Below is a small trained network, with its code and all its weights. Each question gives an input and a class and asks what happens when units are switched off, that is, made to give their printed mean instead of their output.

import numpy as np


def w(rows, s, z=0):
    codes = np.array(rows[::2]) - 128.0
    scale = np.full(codes.shape[1], s)
    scale[-1] = z or s
    return codes * scale


def f(y):
    return y / 2 * (1 + np.tanh(0.7978845608 * (y + 0.044715 * y**3)))


def log_softmax(a):
    a = a - a.max(-1, keepdims=True)
    return a - np.log(np.exp(a).sum(-1, keepdims=True))


def net(x, mask):
    res = np.array(x, float).reshape(1, 3) / 4 @ E
    y = f(res @ A[0][:, :-1].T + A[0][:, -1])
    res = res + np.where(mask, y, B[0][:, -1]) @ B[0][:, :-1]
    return log_softmax(res[-1] @ U[:, :-1].T + U[:, -1])


A, B = {}, {}
E = w([
[81,206,56,213,47,40,135,160,72,126],'x0',
[148,133,249,53,19,147,1,105,73,47],'x1',
[127,192,225,173,152,177,3,215,160,155],'x2',
],0.0094)
A[0] = w([
[148,100,151,53,65,173,59,133,76,2,210],'n1',
[121,76,147,42,176,147,53,88,190,158,4],'n2',
[170,153,170,175,171,140,85,196,110,160,15],'n3',
[116,165,139,162,198,166,53,183,185,91,56],'n4',
[122,86,104,197,183,163,145,142,209,131,156],'n5',
[155,105,118,107,136,106,177,46,81,93,120],'n6',
[105,176,65,201,19,95,100,182,117,85,37],'n7',
],0.0081,0.0012)
B[0] = w([
[109,176,110,233,89,131,191,51,133,146,253],'n1',
[149,20,90,133,158,139,131,163,178,98,183],'n2',
[104,175,80,104,167,162,132,171,96,98,185],'n3',
[61,175,73,159,195,157,136,163,91,75,194],'n4',
[124,130,140,204,91,50,138,78,118,138,187],'n5',
[74,196,23,53,103,117,137,175,53,19,187],'n6',
[137,2,121,98,162,106,192,183,176,86,217],'n7',
],0.0098,0.013)
U = w([
[61,189,74,73,159,157,98,125,91,48,83],'0',
[104,139,145,222,124,87,172,46,190,142,139],'1',
[161,2,140,143,130,140,130,141,213,49,127],'2',
[143,117,107,142,85,169,134,133,134,179,255],'3',
[220,113,201,95,106,131,59,125,136,153,46],'4',
[249,131,166,87,96,159,106,131,127,209,45],'5',
],0.0089,0.005)

Each question gives the input, the list of numbers given to net, and the class t.
The units are the neurons (one row each of A and B). Each row of codes is followed by its name. A weight is (code - 128) times the scale printed after its matrix; where a second scale follows, it is the last column's (A, B and U).
mask holds one flag per neuron, in row order. A switched-off neuron (its flag False) gives its mean, the last column of its row in B, instead of its output. The means were averaged over made-up inputs and are rounded, as every weight is.
A unit's drop is (log p(t) with every unit on - log p(t) with that unit switched off) / (log p(t) with every unit on - log p(t) with every unit switched off).
most important unit: the unit with the biggest drop
top k neurons: the k neurons with the biggest drops, biggest first
drop when u is switched off: that unit's drop, to one decimal
input [7,-4,1], class 2: top 2 neurons : n7, n1
input [6,-1,-2], class 2: top 2 neurons : n7, n1
input [-1,1,0], class 3: top 2 neurons : n7, n5
input [-5,-6,-6], class 0: top 3 neurons : n6, n1, n7
input [3,7,6], class 1: top 3 neurons : n1, n6, n7
input [-3,4,-1], class 1: top 2 neurons : n1, n7
input [-3,4,1], class 1: top neuron : n1
input [-4,7,5], class 1: top 2 neurons : n1, n6
input [-1,-1,-2], class 3: top 2 neurons : n7, n4
input [-6,-4,6], class 0: top 4 neurons : n4, n7, n3, n1
input [0,-3,5], class 0: top 3 neurons : n1, n4, n3
input [5,-3,6], class 0: top 3 neurons : n3, n4, n1
input [4,-5,-6], class 0: top 2 neurons : n6, n1
input [2,7,0], class 1: top neuron : n1
input [1,0,2], class 3: top 3 neurons : n6, n1, n7
input [2,6,-1], class 1: drop when n4 is switched off : 0.0
input [-1,-1,-6], class 0: drop when n6 is switched off : 0.3
input [-3,7,-1], class 1: drop when n1 is switched off : 1.1
input [6,-8,8], class 0: drop when n5 is switched off : -0.1
input [-7,5,8], class 0: most important unit : n4
